[[140 133 121 129 108 121 111]
 [117 123 125 127 131 106 125]
 [120 120 126 128 129 109 126]]
->
[[120 120 126 128 129 109 126]
 [117 123 125 127 131 106 125]
 [140 133 121 129 108 121 111]]

[[126 114 141 143 122 115]
 [131 118 143 134 121 123]
 [115 139 137 103 111 103]
 [128 105 120 139 126 153]
 [116 132 129 124 129 131]
 [143 131 137 136 115 109]
 [106 121 110  99 120 112]
 [119 107 154 128 120 134]
 [135 113 123 147 120 140]
 [134 143 136 120 149 105]]
->
[[128 105 120 139 126 153]
 [119 107 154 128 120 134]
 [135 113 123 147 120 140]
 [126 114 141 143 122 115]
 [131 118 143 134 121 123]
 [106 121 110  99 120 112]
 [143 131 137 136 115 109]
 [116 132 129 124 129 131]
 [115 139 137 103 111 103]
 [134 143 136 120 149 105]]

[[124 106 126 122 125 129 119 121]
 [133 128 127 138 132 123 126 126]
 [116 121 130 121 128 128 120 131]
 [120 123 124 128 131 134 127 120]
 [109 125 124 128 123 130 121 130]]
->
[[124 106 126 122 125 129 119 121]
 [116 121 130 121 128 128 120 131]
 [120 123 124 128 131 134 127 120]
 [109 125 124 128 123 130 121 130]
 [133 128 127 138 132 123 126 126]]

[[123 134 127 120]
 [148 129 105 135]
 [127 138 120 128]
 [110 124 148 126]
 [128 132 142 120]
 [147 119 124 147]]
->
[[147 119 124 147]
 [110 124 148 126]
 [148 129 105 135]
 [128 132 142 120]
 [123 134 127 120]
 [127 138 120 128]]

[[125 130 128 129 128 127 133 140 128 125 141 118 136 128]
 [141 128 128 128 124 125 127 124 128 131 124 129 108 128]
 [121 142 133 128 126 131 127 130 128 129 150 131 112 128]]
->
[[141 128 128 128 124 125 127 124 128 131 124 129 108 128]
 [125 130 128 129 128 127 133 140 128 125 141 118 136 128]
 [121 142 133 128 126 131 127 130 128 129 150 131 112 128]]

[[117 135 127 119 139 136 123 146 129 148 126 118 135 114 133]
 [139 128 127 133 135 120 129 107 122 106 130 139 123 142 118]
 [124 130 138 127 118 136 143 138 140 138 142 123 128 124 139]
 [128 140 130 124 144 132 131 144 127 146 131 129 134 127 128]
 [134 114 120 135 122 122 112 144 120 146 118 134 121 136 123]
 [120 129 138 120 118 137 138 142 141 138 141 117 128 116 139]]
->
[[134 114 120 135 122 122 112 144 120 146 118 134 121 136 123]
 [139 128 127 133 135 120 129 107 122 106 130 139 123 142 118]
 [120 129 138 120 118 137 138 142 141 138 141 117 128 116 139]
 [124 130 138 127 118 136 143 138 140 138 142 123 128 124 139]
 [117 135 127 119 139 136 123 146 129 148 126 118 135 114 133]
 [128 140 130 124 144 132 131 144 127 146 131 129 134 127 128]]

[[133 115 121 131 133]
 [157 145 127 158 116]
 [127 118 130 144 125]
 [135 128 126 131 117]
 [118 129 125 126 143]]
->
[[133 115 121 131 133]
 [127 118 130 144 125]
 [135 128 126 131 117]
 [118 129 125 126 143]
 [157 145 127 158 116]]
---
[[127 112 145 109]
 [110 139 128 135]
 [117 135 144 136]
 [120 136 150 145]
 [131 113 105 134]]
->
[127 139 144 145]

[[128 108 140]
 [121 154 111]
 [131 123 129]
 [123 118 128]]
->
[128 154 129]

[[149 110]
 [126 128]
 [123 135]
 [ 99 115]
 [131 144]]
->
[149 128]

[[134 114 104 128 127]
 [133 140 149 125 116]
 [115 118 117 128 137]]
->
[134 140 117]

[[131  99]
 [126  99]
 [128 101]
 [125 105]]
->
[131  99]

[[132 127 129 133 127]
 [132 122 129 125 127]
 [148 103 132 121 123]
 [140 108 134 136 130]]
->
[132 122 132 136]
